Below are the code and all the weights of a small trained network. Each question names an input and a class and asks about switching units off, where a switched-off unit gives its printed mean instead of its output.

import numpy as np


def w(rows, s, z=0):
    codes = np.array(rows[::2]) - 128.0
    scale = np.full(codes.shape[1], s)
    scale[-1] = z or s
    return codes * scale


def f(y):
    return np.maximum(y, 0)


def log_softmax(a):
    a = a - a.max(-1, keepdims=True)
    return a - np.log(np.exp(a).sum(-1, keepdims=True))


def net(x, mask):
    res = np.array(x, float).reshape(1, 7) / 4 @ E
    y = f(res @ A[0][:, :-1].T + A[0][:, -1])
    res = res + np.where(mask, y, B[0][:, -1]) @ B[0][:, :-1]
    return log_softmax(res[-1] @ U[:, :-1].T + U[:, -1])


A, B = {}, {}
E = w([
[127,116,213,182,174,94,105],'x0',
[208,177,185,114,216,175,110],'x1',
[190,163,205,190,91,168,254],'x2',
[203,52,93,86,99,122,135],'x3',
[179,128,160,201,47,41,195],'x4',
[111,150,41,109,243,148,179],'x5',
[83,171,166,73,69,166,126],'x6',
],0.0082)
A[0] = w([
[76,76,145,129,69,124,61,175],'N1',
[186,203,196,126,178,186,89,131],'N2',
[158,123,81,69,30,142,213,168],'N3',
[118,107,176,101,64,97,52,120],'N4',
[108,152,65,154,194,163,170,102],'N5',
[167,89,55,143,141,71,142,92],'N6',
[44,190,80,156,164,161,92,123],'N7',
[100,1,112,172,91,106,130,163],'N8',
[70,152,186,123,134,71,41,149],'N9',
[26,118,102,103,112,144,159,143],'N10',
[129,101,103,109,215,117,65,255],'N11',
],0.011,0.0074)
B[0] = w([
[203,123,61,77,191,112,145,228],'N1',
[46,138,241,202,129,194,157,222],'N2',
[178,213,112,68,58,66,81,241],'N3',
[255,87,44,18,120,52,103,205],'N4',
[162,136,92,89,157,72,118,192],'N5',
[84,127,98,140,212,190,138,176],'N6',
[126,180,30,50,156,89,86,209],'N7',
[115,150,175,129,170,131,66,218],'N8',
[118,161,30,84,131,85,32,211],'N9',
[87,99,96,72,67,86,103,203],'N10',
[119,48,25,142,174,168,104,255],'N11',
],0.0086,0.012)
U = w([
[124,62,102,102,203,231,90,9],'0',
[125,183,245,152,33,97,185,85],'1',
[181,118,73,43,107,2,62,220],'2',
],0.0072,0.0015)

Each question gives the input, the list of numbers given to net, and the class t.
The units are the neurons (one row each of A and B). Each row of codes is followed by its name. A weight is (code - 128) times the scale printed after its matrix; where a second scale follows, it is the last column's (A, B and U).
mask holds one flag per neuron, in row order. A switched-off neuron (its flag False) gives its mean, the last column of its row in B, instead of its output. The means were averaged over made-up inputs and are rounded, as every weight is.
A unit's drop is (log p(t) with every unit on - log p(t) with that unit switched off) / (log p(t) with every unit on - log p(t) with every unit switched off).
The circuit of an input: a set's keep is (log p(t) with only the set's units on - log p(t) with every unit switched off) / (log p(t) with every unit on - log p(t) with every unit switched off). Starting from all 11 units, units are removed one at a time, each time the one whose removal leaves the highest keep (on an exact tie, the one counted first), for as long as the keep stays at least 0.8.
units of the circuit, in order: the units of the circuit, biggest drop first
k most important neurons: the k neurons with the biggest drops, biggest first
drop of u: that unit's drop, to one decimal
input [-2,1,4,8,-6,7,0], class 0: units of the circuit, in order : (N4)
input [-1,8,8,0,-4,0,-3], class 1: units of the circuit, in order : (N2; N11)
input [0,2,0,-2,4,4,-1], class 0: units of the circuit, in order : (N3; N4)
input [-4,-1,-2,-5,0,7,-8], class 0: 2 most important neurons : (N3; N6)
input [-1,-7,-7,3,-4,2,-8], class 0: 3 most important neurons : (N6; N11; N3)
input [1,6,-3,-8,8,6,-3], class 0: 3 most important neurons : (N3; N4; N2)
input [-2,6,-2,-7,-2,-3,1], class 0: 2 most important neurons : (N2; N3)
input [7,2,-3,3,-6,4,8], class 0: 4 most important neurons : (N3; N11; N2; N4)
input [-2,-1,7,-3,8,-4,5], class 1: drop of N9 : 0.3
input [8,-8,7,-7,6,6,-1], class 1: drop of N5 : 0.0
input [6,-2,8,3,-7,-5,5], class 1: drop of N2 : 0.1
